Rows with their classes
[  7.3  11.1  -2.0  19.6   2.1  15.8   3.6  16.5  19.4  -6.7  53.7  17.0
  17.9  -1.2  44.7  -9.9 -12.3 -11.4  15.6  11.8   9.0  -2.0   1.3 -12.8
 -13.5   7.5   2.2  -9.8   3.4   3.3 -10.6   0.6  10.9 -18.8  44.5  29.4
  -9.4   1.4  -3.7 -47.0  -8.8  12.8   2.8   8.2  13.5  -6.2] => Q357
[  3.4  -0.4  -9.3  11.4   2.3  -2.0   0.8  -7.4 -11.2  -3.7 -30.9   7.5
  -1.0  18.5 -21.0   8.2  -3.2   3.3   1.6   6.8  -4.3   2.3  -3.4 -16.2
  -1.8  -3.9  10.5 -15.0 -11.4   1.3 -10.1 -10.1  25.0   4.4   5.8   4.1
   4.3   4.5  11.0   7.2  -2.2 -15.0   2.7   5.5   0.2   7.4] => Q773
[  9.9  23.8  -3.6  12.3   0.5   0.1  -3.6  23.7  15.8  -9.8  -5.8  16.5
   1.2  -5.0   2.3  -9.8  -5.7  -5.6   1.9   0.9   1.5   0.8   1.7 -20.1
  -7.3   2.8   8.5  -8.1   0.8   5.0   1.1  -8.7   4.9 -19.5  -6.7  14.7
   0.1   2.6   0.1   1.2  -3.6   6.5   4.6   0.8  12.1  -4.8] => Q357
[  9.1  36.2 -10.1  -1.8  -4.2   1.0   2.0  34.7  -0.3  -4.4   0.0  27.1
  -5.6  21.6   0.2  -1.1  -7.8  -3.3  -5.2  -1.2  -8.1   9.9  -0.8 -35.3
  -6.3 -10.7   5.2 -16.3  -0.4  30.6 -10.5  -4.3  22.9  -3.4 -35.5 -13.0
 -10.1  16.1   3.0   5.4   6.9   1.6  -7.2   2.5  10.5   7.8] => Q604
[ -5.3 -12.0  -3.6  14.5  12.7  -3.5   5.9 -24.8   5.3  -5.7  19.2  -8.1
   8.1   9.7  15.8  13.0   2.9 -15.6  12.0   5.5   1.5   3.3  -5.3  -0.5
  18.9   3.9   1.3  -9.4  -4.9  50.1 -12.9   2.7  12.9   3.8  20.7   5.5
   8.7  -8.0  16.9  -0.4  -4.9  13.4   0.5   1.2   1.6   0.4] => Q386
[  5.0 -11.1   2.8  10.3   8.2   4.6  -2.3 -19.3   2.6  -3.5  10.2   0.7
  15.8  17.2  10.6   1.0  -5.5  -6.3  13.0   0.1  12.4  -5.2  -7.8   4.0
   3.6  -0.5 -10.2  -0.8  -8.2 -11.1 -10.7  16.7   6.3   8.8  47.5   6.4
   4.6   0.7   8.3   3.6 -17.5   5.0  12.0  10.2   0.2   7.9] => Q386
[  9.1  -6.3  -0.3  21.6   0.8   2.8  -4.0 -11.8   1.2  13.8  -5.1   7.4
   6.9  22.7   0.5  -3.6  -9.6 -10.2   8.9   6.6  22.1 -12.2  -5.6  10.2
 -11.6   7.4  -9.6  -7.5   2.1 -10.1  -8.2  -9.8  12.1 -10.4  24.3  18.8
   0.0   2.5   0.8 -13.5 -12.3   8.7   3.3  -1.4  -4.6  15.8] => Q386
[  5.4  12.8 -12.5  30.5  -6.4   0.4  -0.4  -7.0   8.3   1.2 -27.2  12.5
   7.2   8.1  -3.8   1.4 -10.4  -5.2  -0.6  -1.5  17.9  -2.4  -6.7 -28.7
  -8.5  -1.4  31.7 -10.4   7.0   0.1   6.6  -2.9  41.8 -12.7   6.9  21.5
  -7.1 -17.5   4.9   1.4   8.0   5.1   1.8  16.4   7.8  12.9] => Q511
[  1.6 -10.4  -6.2   1.9   0.6   3.0   1.7   1.4  -6.8  -8.0 -21.8   3.8
   2.9  -2.8  -8.5  10.7  -1.4  -6.6  -6.4   9.4 -28.8  13.1 -10.8 -21.0
  -3.5  -3.0  43.4  -8.3  -4.6   1.9 -20.1  -2.2  34.6   1.7  -3.6  -0.2
  -0.6   6.5  13.0   1.4   8.2  -1.0  -0.4  16.3  -4.6   8.0] => Q511
[-10.8  78.4 -46.1  -1.9  -5.2  -2.4  -1.1  36.7   5.1  -7.0  22.4  16.4
  -9.4   7.7  24.2   4.4   3.1 -14.3  -4.7  -7.1  -7.1  20.4   2.0 -38.3
  17.7   1.1  23.9  -9.8  -4.6  33.3 -14.2  -4.6  27.9  -2.9 -65.5  -6.1
 -12.8   5.9  11.7   2.8  30.1   2.5  -6.1   8.3  17.9  10.9] => Q859
[ 13.0   4.0  -9.3  19.4 -22.7  -4.2 -10.1   7.7  -9.4   5.8 -11.9  21.8
   9.3  21.2  -6.3   0.5 -10.0 -15.7 -10.8   4.9  23.8   0.3  -0.9 -16.6
 -17.3   7.5 -28.8 -16.1  14.6  16.2 -16.1  -2.1  28.4 -24.6   8.7  18.7
 -18.2   0.3  -3.8  -0.4  -7.7   4.1  -4.5  17.2   5.0   8.5] => Q357
[ -9.3  26.2  -6.7 -13.4  -6.0   1.4   9.2  55.4  12.4 -15.9  33.3   7.0
   2.7  -5.4  31.4  -4.9  -7.3   9.6  19.1   7.9 -11.6  -0.5  21.1 -43.9
  -3.2 -14.8  37.7  -1.9  -3.5  28.5   7.3   7.9  24.8  -7.9 -21.4   1.8
 -32.6  11.3  21.0   4.7   9.2   3.6  -1.3  10.0  16.1   4.4] => Q113
[  4.3   9.3  -3.7  11.2   6.0   3.8   0.7  -7.6   6.0  -3.2   0.9  15.7
   5.0   5.2  -1.0  -1.6 -11.8 -10.6   6.4   8.1   6.4  -0.6   1.1 -11.1
  -0.8   0.8  12.9 -16.6   2.0   3.4 -14.0  -6.3  24.8 -14.8  24.7  20.8
  -2.8   2.5   3.0   3.1  -7.8   0.8  -8.6   7.8   6.0   3.1] => Q357
[ -5.7  33.3  -4.0   1.4   0.8   4.6  -6.9  18.2   8.0  -4.8  30.7  17.7
  -3.4  15.8  17.4  -0.7   2.5 -23.1   3.9   4.7   1.6  10.3  -3.1 -29.2
  21.6  -8.2  -3.2 -21.5   1.3  20.0 -17.4  -6.7  22.2  -4.9  -5.2  10.7
   4.4   4.6   0.1   3.5  -0.2  -7.1  -5.8   4.2   5.2   2.9] => Q386
[ -6.4  16.8  -2.7  -0.8   6.7   8.1  18.3  15.3   8.5  -7.7  31.4   5.0
   7.0   4.5  30.8   7.6   0.4  -5.9  13.0   0.2  -5.4   1.9   7.9 -24.9
  14.9  -2.3  17.7 -17.4  -2.6   5.6 -11.4  20.2  15.2  -7.7   9.5  21.8
   2.9   4.2  10.9   8.3 -10.9   1.7 -11.3   7.1  10.8   3.7] => Q113
[ -3.3  57.2  -8.4 -20.3  -7.0   6.3  -6.5  50.9  10.4 -15.6  20.5  22.1
   6.7  13.4   9.1  -6.7  -6.9  -0.2  -1.6  -4.9   6.1   8.0   6.8 -37.4
 -10.4  -3.7   2.2  -8.3  -3.2  36.3 -13.6  -5.5  17.1  -6.9 -31.7  10.1
  -8.4   2.7  -3.0   4.9  11.4   0.4 -11.6   1.8  13.1   7.3] => Q357
[  7.7 -11.8   2.1  36.0  16.2   3.6   9.0 -41.6  -0.9  -2.2  -7.9  40.8
  23.1  35.7 -16.5  26.5 -23.3  -3.1  13.4  28.0  -9.2  -1.0  -0.2  -9.1
  -2.8  -8.5  -5.2 -45.3 -33.9 -10.3 -26.0  -3.1  46.5   2.0  70.6  22.1
  31.6  13.5  20.0   4.2 -27.9   0.9  13.3   6.3   3.4   1.2] => Q511
[ 12.3  17.5  -3.5  10.7  -3.0  -4.6 -10.9   1.1 -10.0   2.7 -24.6  18.9
   5.3  12.7 -30.2   3.0   2.0  -7.1  -4.5   0.1  16.0  -0.3  -3.3 -11.9
 -12.2  -0.1   2.6 -14.2   2.3   1.1 -23.4 -10.7  27.0 -12.4  -9.5  19.2
  -4.3  -3.2  -3.8  -0.3  -4.6  -1.8  -0.7   6.3  -4.8  12.5] => Q604
[ -6.2  11.0  -6.5   8.0  -7.8  -3.2   1.6  14.2  -8.6  -9.7   8.7  22.4
   3.8  26.4  -2.8   5.2  -0.2 -10.8  -2.4  -1.9   0.8 -11.6  -3.3 -12.3
  18.9  -9.3  -4.8 -10.4   2.5  13.2 -18.7  -4.4  24.4  -2.0  -8.6  -7.8
   0.0   3.5  20.5  -1.2  -3.8   0.1  -2.8  13.1  -5.5   6.7] => Q773
[ 11.3   9.4  -0.8  21.2  -1.6  -1.1  -2.6 -32.9  -0.7   0.7 -20.2  14.6
   2.8  28.1 -27.6  18.6   6.1 -18.1  -3.6   4.7   8.0   2.9 -17.5   4.5
   8.6   6.9 -14.8 -24.3  11.1  -5.4 -26.7   2.9  40.8  -3.3   4.6  11.0
  17.9  -1.8   5.1  -1.4 -15.1  -1.0  -5.6  -6.6  -5.6  10.4] => Q859
[  8.1  20.6 -10.7  23.7  -1.7  -8.1  -8.5 -29.2  -6.6   1.6 -28.2  25.7
  -0.1  15.7 -23.3   1.5  -0.1  -4.0  -1.6   7.6   6.8   9.1   4.3 -21.2
  -2.8  19.0  -5.2 -26.1  -0.9   5.0 -22.0  -9.2  31.7  -4.1  -7.1  16.1
   2.7  -1.2  -0.8   5.1  -7.3   0.3   6.2  -4.0   5.3  11.9] => Q773
[-17.5   2.5  -5.2   5.4   2.6   1.3   7.3  -2.6   5.9 -14.6  -9.9   5.0
   0.9  -2.3  -6.1   6.5   6.3   3.0   6.5   7.3   0.5   6.8  -6.4 -22.8
  19.2  -5.3  29.5  -7.1  -6.1   0.8  -7.7  -8.7  26.2  -4.4  -8.2   9.5
  -6.0   6.6   1.6   4.3   2.2   0.8 -13.7  18.4  -1.0  15.3] => Q511
[ -2.1  20.1  -5.8   8.9  -1.6   3.3   3.3   6.0   8.9 -13.6  20.0  16.1
  10.4  12.3  13.1  -0.9  -8.8 -18.6   0.7   8.9   5.6   5.9   1.9 -14.8
   6.0   0.9  -1.4  -9.5   2.1  10.7 -12.7   4.7  16.4 -10.0  -4.9  11.3
  -4.5   3.0   0.5   2.6   0.1   0.6  -8.7   7.4   4.9   6.0] => Q386
[ -0.5  27.6  -5.9   4.0  -7.7 -14.2  -2.5  17.4  -1.3  -3.3 -12.5   5.3
  -4.3   4.2  -1.2  -0.2   2.9  14.0  -7.7   0.0  17.1   3.2  -0.1 -23.3
   2.3   8.6  13.7  -7.4   4.2  17.7  -0.2  -7.0  20.2   5.8 -24.1  10.6
  -7.6  -3.9  -0.7  -0.4   7.0   0.3  -4.2   3.2   6.6  16.3] => Q357
[ -2.1  32.2 -16.8  18.9   0.2  -8.6  -8.0 -14.5   4.7   6.7 -23.9   7.9
  -6.3  16.0 -33.1   1.1  12.1 -29.7  -4.2  -6.1  25.0  11.0 -15.0   5.0
   8.9   5.3 -13.5 -14.7   5.5   0.8 -30.4  -8.6  14.9  -7.6 -14.8  10.0
   0.7  -2.6   1.7   4.1  -4.4  -8.2  -2.2 -10.8  -3.2  12.6] => Q604
[ 10.1  12.0  -8.9  18.8  -2.2  -7.2  -4.4  12.4 -10.0  -2.5 -29.2  -3.5
  12.1  -6.1 -20.3  -5.3  -4.8   1.0 -10.5   5.6   8.5  -7.2   4.4 -18.4
 -18.8   4.6   7.3  -1.8   7.9   3.6  -5.1  -6.5  21.5  -7.8  -4.1  18.2
   3.1   6.4  -5.1   9.5  -2.5   8.6  -5.5  -1.2   1.5   7.8] => Q357
[ -8.4  40.6 -12.8   6.5  -7.8   3.0  -0.3  42.3  14.6  -5.6  17.0  11.8
  -4.6   5.9  22.3  -6.1  -2.5  -3.7  -4.2  -3.6   5.8   6.0  17.2 -30.6
  13.0  -9.0  18.6 -10.4   1.5  30.5 -12.3  -4.6  22.2  -2.1 -30.9   3.4
 -12.8   8.9   0.4   0.9  10.8   2.8   2.3   8.6  10.6  -5.3] => Q773
